After every row comes roughly how far along a hidden order it lies, from 0 to 15.
[  7   9   5  57 -10  18   6   6   5  25  10 -10  11  11   8  -8  68   2
  -8   9  13   5   9  80   6  -2  11   4  11  20   0] : 11
[ -1   1   2  23   5  13   3   3  -5  14   3   7   4   8 -19  13  34  33
   0  -5  16  12 -10  37  -3   3  -4   0   6  25   2] : 9
[ 0 -2  8 -2 -1  3  1  3 -1 13  4 25 16 13 -1 11  0 23 -2 -2  6  2  0  6
 14  3 59 15  2 10 15] : 9
[  2  20  -3  12  10  -5   3  -2  73  -1  21   8  17  -3  12  18   3   6
  44 -13  -1  33  -3 -16  -5  10  -9  -4  -4  -3  15] : 5
[ 0  1 -1 -3  4  5  2  5 -2 14 -4 31  5  4 -6 12 26 33  2 -7  7  2 -5 84
 -1  5 27 16  5  3  0] : 11
[  2   8  -3  69   4  12   1   6  -1  50  -7  16   1  13   1   2  46  13
   5 -10  18   9  -2  92  -2   1  -4  -2  13  25   1] : 9
[ -1   3   7  -8  15   1   5   0 -14   2  -4  44  11  10 -28  33   2  49
   8 -17   9  11 -21 -33   6  10  48  12  -5  19  19] : 8
[  0   5  -6   9   7 -12   1   1  64  10   4  13   4  -5   6  12   5   1
  47 -14  -9  45   9 -15  -4   9  -2   3  -5  -8   0] : 5
[  1  19  -4  12  12  -9   1  -1  11  19  -8   4  15  -4   1  12   4  -3
  16 -14  -5  -9  -4 -15  -4   4 -10  -3  -4  -2   5] : 4
[13 19 -2 59  0  0 10  1  0 24 -5 -1 33 26  7 -3 81 -8  0 -8 14 -6  2 48
 -1  1 -2  0  5 44 22] : 14
[  1  -4   3  27  -9  12   3   9   8  22   9   1   1   3  13  -6  39   4
   7   9   0  15  12 100   5   1  10  10   7  -5  -3] : 9
[  1   3  -4  35   0   2  17   6   3  21  -7  13  10   0  17  -6  76  14
   1  -9  -2  -7   6 127  -1   5   4   9   5  -8  -1] : 15
[ 0 -3  2 -1 -6  7 -1  5  8 17 14 34  1  2  0 11  3 23  3  5  4 36  3 12
  3  3 58 29  3  4  0] : 4
[  0  15  -7  51  22  -1   3   4  -7  48 -18  34   2  -6   1  16   6  10
  21 -22  -8  -9  12 -18  -7   5 -14  -4  -3  -2   1] : 0
[ 0  0  0 -3  2  3 22  4 14 -3 14  6  8  1 -6 11 42 24 33 -4  2 66 -2 53
 -1  9 19  9  0  3  2] : 12
[  0   4  -4  36   7   0  11   4   2   7 -11   7   1  -2  -2   9  46  13
  36 -12  -4  32   3  41  -3   8  -8  -1  -4  -1   2] : 9
[  0  -3   2   2  -7  15  16   9   5   5   6  32   0   1   4   4  42  32
  30   2   1  71  15 127   3   6  18  28   4  -1   0] : 11
[  1  -8   7  -5 -19  12   0   7  13  20  20  -5  22  23  16 -12  33   6
 -11  18  15  -8  19  88  20  -1  59  13  13  14  16] : 13
[  5   1  11  34  -4  33  20   5  -6  -2  19   5   5  24 -27  10  73  49
  -4  11  32  30  -7  87   3   2   6   4  14  51   3] : 14
[ 5 -3  4 20 -8  9 22  4  7  7 12 -9 29 22  9 -8 70  3 -6  9 13  2 10 84
 14  3 30  4  7 28 24] : 15
[  0   3  -3   8   4  -5   2   1  -6  10  -6   3  22   5   1   9  26   8
   3 -10  -1  -4  -3   2   2   5  21  -2  -3   7  16] : 10
[  9  33  -3  73   6  -6   1  -1  31  16  -7   8  11  -2  19   5  33   1
  36 -10  -3  -6   9  -9  -3   4  -6  -3  -3   0   0] : 5
[  0   2   5  -4   8   0  21   1  -8  -8  12   9  20   4 -14  19  45  30
  11 -10   3  45 -11  20   6  10  29   1  -2  11  23] : 13
[ 2 12  0 44  8 11  2  3 -4 43 -1  7  3 14 -8 11 16 15  1 -7 16  3 -6 15
 -1  2 -4 -2  9 28  1] : 6
[  1   7   9  16   6 -17   0   2  -3  10   8  26  23  -6  12  12   5   4
   6 -18 -13  23  -1  -7  14  10  65  16  -8 -15  19] : 10
[  0   6   1   0  15  -8  10   1 -11  -3  -5  36  15   0 -15  25  17  39
   9 -20  -2  26 -17   9   3  12  33  11  -7   6  16] : 11
[ 3 17  1 15  2 -3 13 -1 96  1 41  2 22 -2 18 11 21 -1 55 -6 -2 65  6 -4
 -1 10 -2 -1 -2 -2 20] : 8
[  1  -1   3   4  -8   3  -5   5  11  50  11  -5  19  24  21 -11   0 -13
  -8   9  12  -2  17  28   6  -4  18   4  11  17   3] : 5
[  0   3  17   2   8  -6  16   2  -3  -2  17  25  23   2  -4  14  28  27
   4 -12  -3  51  -5  30  18  11  70  16  -3  -2  25] : 14
[ 0 -3  2 -3 -2  4 -2  4  5 28  7 13  6  2  8  2  1  3 -5  4  1 -2  8  0
  4 -1 22  8  3 -2 -1] : 4
[  0  -2   3  -7   1   6   6   4   4   0  12  16   6   5 -10  15  13  28
  19   0   7  57  -4  30   0   6  23  12   2   9   1] : 9
[  0  -6   5  19 -11  15   9   6  29   6  15  -4  -1   4   5  -1  32  13
  28  12   6  59  18  78   5   3  11  11   6   0   0] : 9
[  0   7  -5  18  15 -12   2  -2  -7  19  -4  10  20  -1  -4  16   2   1
   8 -21  -7 -10 -10 -26  -3   6   6  -7  -7   0  19] : 5
[12 26 -2 71  3  0 17  0 -2  9 -3  1 26  6 -1  1 73  0  6 -8  2 -1 -2 -4
 -1  4 -8 -1 -2 25 13] : 12
[  9  26  -6  66   6 -11   4   0  -1  20 -10   3  19  -6   8   0  55 -13
  18 -14 -10 -26   0 -11  -3   5  -7   0  -5  -1   3] : 8
[ -1   4  -4   8  12   7   3   7  -8  23 -12  61  -1  -4  -7  16  27  49
   5 -17   2   8  -9 127  -5   6  10  28   5   1   1] : 10
[ 0 10 -3 -5 10  1  1 -1 31 16 17  5 18  1 -1 17 -1  7  8 -5  3  3 -5 -9
 -1  4  3 -1  0  4 16] : 2
[  5  20  -6  72   1 -13  29   1  80  10  13  -3  15  -6  29  -4  74 -24
  67 -11 -12  58  23  10  -1  10  -1  -1  -5 -16  -1] : 11
[  0   2  -1   3   2   1  20   5  -2   2   4  27  10  -4   3   8  46  28
   9  -6  -2  55   1 110   4   9  55  23   0  -4   3] : 14
[ -1  10  -6  64  19   9   4   4 -11  43 -15  37  -1  -4 -12  18   3  27
  26 -21  -3  -2  13  32  -7   4 -15  -1   1   4   2] : 0

Next part:
[ -1 -17   6  15  23  -7  12  -7   2  11  -1  10  -2   6   3 -11   2 -52
   0   2  12   0  -4   4   2  -7  -5 -11   0   1 -16   4  27   2   2  -1
   9   1   8  -1 -21  -1  39  -8] : 2
[ -2   1   7  -4  30  -4 -77  -7   4 -57  -5 -11  -7  -5  -1   3   0 -36
  16   2 -28   1 -11 -34   4  10   4 -10   1   3   1   3  12 -18   5   5
   7  -4 -19   3   3  -3  21  13] : 6
[ -7  -9  12  -4 -22   3  33 -14  -8  -9 -13   1   0  -1   1 -16  -2  35
  -7  -5  14   0  -1  27 -11   4 -18   2  21   5  13  -5 -12  14 -16  10
  -8 -12   4   5 -13   2  -7  -6] : 15
[ -2  -7  -6   1  15  -9   4  -1   2 -38   2  22  10   9   1  12  -2 -49
  -3   0   3  -2   1 -31  11  -6  14   1  -9   1 -10   2  32 -22   1   8
  13  11 -11   2  -2   0  11   1] : 7
[ -5 -10   7  15  17  -5  30 -10   1   7   3   9  -3   5   4  -9   1 -35
  -4   1  22   0 -13  10  -2  -8 -13  -4   3   4 -11   4  20   8   0   4
   6  -6  12   1 -32   0  37 -13] : 2
[-14  -2   6 -15 -10   3 -48 -24  -1 -74   6  -4   1  -2   2   4  -4  32
  -7 -17  -7  -1  -1 -22   0   8   2   7  11   5   5   1  -2 -12   3  18
   0 -17 -21  14  -5   2   7  -4] : 3
[  0   0   3   0  20  -5 -60  -4   6 -22  -3  -9  -7  -5   0   8   2 -37
  18   4 -18   1  -8 -38   4   6   3 -16  -5   0  -5   5  14 -16   6  -2
   4  -3 -14  -3   8  -4  22  10] : 5
[ -8  -6  10  -5 -23   4  30 -16  -6   8  -4   4  -2  -3   3 -13  -1  59
  -6  -5  13   0  -2  18 -11   5 -14   0  21   4  12  -4 -15  13 -14   8
  -9 -15   2   2 -11   1  -7  -5] : 15
[ -9   3  -8 -14   4  -1 -84  -6   0 -74  -1  -7   1   1  -2  10  -3  -2
   6  -8 -27   0   3 -35   5   5  17   2   0   4  13   2   6 -24   4   1
   2  -6 -23   8  14   1 -12   8] : 5
[ -1  -2   6  14   6  -1  38 -10   2  47  12  -2  -8  -2   4  -2   2  19
  -7   2  20  -1 -11  17  -6  -4 -21  -1   0   1 -14   2   3  15   5   0
  -4 -12  19  -3 -29   0  36 -11] : 1
[ -8  11  -3 -16  -4   6 -29  -3  -5 -68   2 -10   1  -1  -2 -10  -6  47
   0 -11 -10  -2   1   9   2   6   9  22   6   5  16  -3 -20 -10   5  16
   6  -8 -14  17   2   0 -25   3] : 3
[ -1   6  14  -4  19  -2 -46   0   4 -50  -7 -15  -7  -8  -2   0  -1 -31
  16   4 -23   1 -11 -33   3  10   7  -8  -2   3   6   3   2 -17   5   6
   8  -3 -16   2   4  -4  12  12] : 6
[ -5  -7  -9  -7  15  -9 -52  -3   1 -81 -11   7   7   9  -1   6  -5 -63
   3  -3 -34   0   4 -31   9   0  24  -2  -1   2   3   2  31 -27   1   2
   8   5 -20   7   8   1   1   5] : 6
[ -8 -12 -10   0   8  -1 -39  -6  -1 -21 -11 -21 -10   0  -2  11  -3  -7
   4   4 -26   1 -21 -21  -7  13 -11 -12  11   5   3   0  24 -13 -13 -11
  -5 -18  -5  -1  -4   2  28   9] : 13
[ -2   2   4   3   3  -5  67  -7   0  -4  19   7   3   3   3  12  -4  -2
  -9   0  10  -3 -23 -20   4   4 -11  13  -5   4 -17   0  16  -9  -1  24
   7  -7   2   4 -23   0  30  -1] : 10
[-11 -25 -12  -1   9  -1 -92  -9  -1 -32 -23  -6  -5   8   0 -11   3 -28
   3  -7 -14   2  18  10  -5  -5   9 -19   9   2  14   3   9   1  -8 -29
  -6  -8  -2   4   1   5 -18 -12] : 0
[ -6 -11  -7  -7  14  -9 -69 -10   2 -76  -8  11   7   9  -1  11  -3 -57
   2  -5 -18   0   1 -42   6   1  22  -7  -3   3  -2   3  28 -32   0   4
   8   3 -20   7   8   1   2   3] : 6
[ -4   1  -7  -2   5   2 -11  -3   1  -4   1 -24 -10  -4  -1  15  -3  16
   1   4 -17   0 -25 -14  -5  13 -20  -5   3   2  -5  -1  13 -10  -8  -3
  -8 -17  -2  -3  -8   0  28  10] : 12
[-11 -22  -8  -2   6  -2 -36  -4  -6 -53 -23  12   4  16   0 -28   0 -36
  -5  -9   3   1  22  33  -2 -12 -12  -5  10   5  14   0  11   0  -6 -15
   9   2   3  12  -7   4 -35 -11] : 0
[ -4  -2   4   4   7  -8  54 -10   1 -13  15  15   7   7   4  10  -5 -31
 -11  -2  14  -3 -18 -17   6   3  -6  15  -2   4 -18   1  26 -10  -2  21
  10  -4  -4   3 -27   0  40  -3] : 10
[ -5 -26  -2   6  -1  -7  27  -5  -4   5 -21  14   2  12   2  -7   2 -55
  -7   3   8   1   4  16  -5   1   0 -14  13   2   0  -1  22   5 -21 -15
   0   0   9  -5  -7   3   7  -8] : 15
[-14 -17   5  -2 -10  -1  12 -21  -4 -38   4  18   8   9   4 -16  -1  -4
 -13 -15  21  -1  16  15  -1  -8   3   7  12   4   4   0   0  -1  -1  14
   5  -5  -3  12 -16   4 -11 -16] : 1
[ -5 -23   8   9 -16  -5  41 -16  -2  46 -11  19   4  11   5  -2   2 -16
 -14   1  21   1   4  13  -5  -3 -12 -14  14   0 -10  -1  13  12 -16  -8
  -6  -6  12  -8 -11   4  12 -11] : 15
[  1  -7   2  -1  24  -5 -72  -1   4 -34  -7  -9  -5  -2  -1   2   2 -58
  16   3 -20   1  -8 -29   4   1   6 -17  -4   2  -2   4  21 -16   3  -2
   7   0 -14  -1   4  -3  23   9] : 5
[ -5  -3 -14  -2   6   0 -40  -3   1 -26  -9 -20 -12  -1  -2  11  -3   3
   5   3 -30   1 -19 -10  -6  11  -9  -1   4   4  -1  -1  20  -9 -12 -11
  -8 -17   0  -3  -8   1  18   8] : 13
[-10 -21  -6   1   1  -3 -31 -11  -3 -16 -13  15   3  13   2 -13   2 -14
  -7  -9   8   0  22  21  -2 -12  12 -13   9   1   6   1   6   4  -3 -16
  -3   1   3   5   0   5 -13 -16] : 0
[ -7  -8  -9  -9  11  -8 -61  -5   1 -77 -10   6   7   6  -1   8  -3 -59
   5  -3 -20  -1   7 -33   9   1  20  -3  -2   3   3   2  24 -35   0   3
  10   2 -24   7  10   1  -5   6] : 6
[ -9  11  -5 -14  -7   5 -30  -6  -3 -56   7 -13   0  -4  -2   0  -5  39
   0 -10 -10  -1   1  -5   0   6   7  16   4   4  12  -2 -16 -11   7  14
   1 -10 -15  13   2   1 -16   3] : 3
[-10  -8   3  -1 -10   0  -2 -15  -5 -26   5  19   8   8   3 -12  -1  11
 -14 -14  30  -2  12  21   0  -7   5  13  11   4   2  -1  -3   7   2  17
   4  -3  -1   1 -16   3 -13 -15] : 1
[ -2   3   4  -3  21  -4 -80  -7   5 -32  -3  -9  -7  -4   0   4   1 -39
  22   3 -28   1 -10 -31   4   9   4 -13  -1   2  -2   5  75 -16   5   3
   7   0 -18   1  -5  -3  26   9] : 6
[ -4   0  25  -2  -1  -7  28 -17  -3 -69   9  31  13   2   5 -16  -3 -32
  -1  -7  18  -2  -1  -9   8   5   5  13  10   6   5   1   3  -8   5  40
  21   2 -10  12 -14  -4  11   0] : 10
[-15 -13   7  -5 -10   0  15 -20  -4 -54   2  15   6   8   3 -14  -3  10
 -14 -16  12  -1   8  25  -1  -3   4  11  15   6   5   0  -3  -2  -1  16
   6  -7  -5  15 -22   3  -4 -15] : 1
[-10   5  -4 -15  -1   2 -46 -12  -2 -68   5  -9  -1  -2  -1  -1  -5  26
   1 -12 -17  -1  -4 -17   1   8  10  10   6   5  12   0  -5 -14   5  15
   1 -12 -21  13   3   2 -12   5] : 3
[-10  -2 -11  -1   3   8 -60   6  -2 -17 -13 -33 -16  -3  -3 -15   0  37
   6  -2 -14   2  -4  32 -13   4  -8  -9  11  -2  13  -1 -15  11  -4 -20
  -9 -17   7   5  -6   2  -8  -4] : 0
[ -4 -14  21  -6  -1 -10 -14 -15  -1 -61 -16  30  15   7   2 -13   1 -69
   2  -5   2   0  19 -16   8   0  19  -7  11   3  11   1   6  -9  -3  15
  13  15 -16   6   6  -2 -16  -1] : 12
[ -9  -7   8 -13 -23   4 -48 -15  -3  -9 -11  -8  -4  -8  -1  -6   1  30
   3  -9 -18   2   8  -9  -8  11  -4 -10  17   2  18  -2 -16   1  -8   0
 -10 -12 -14  -1  17   2 -12   5] : 14
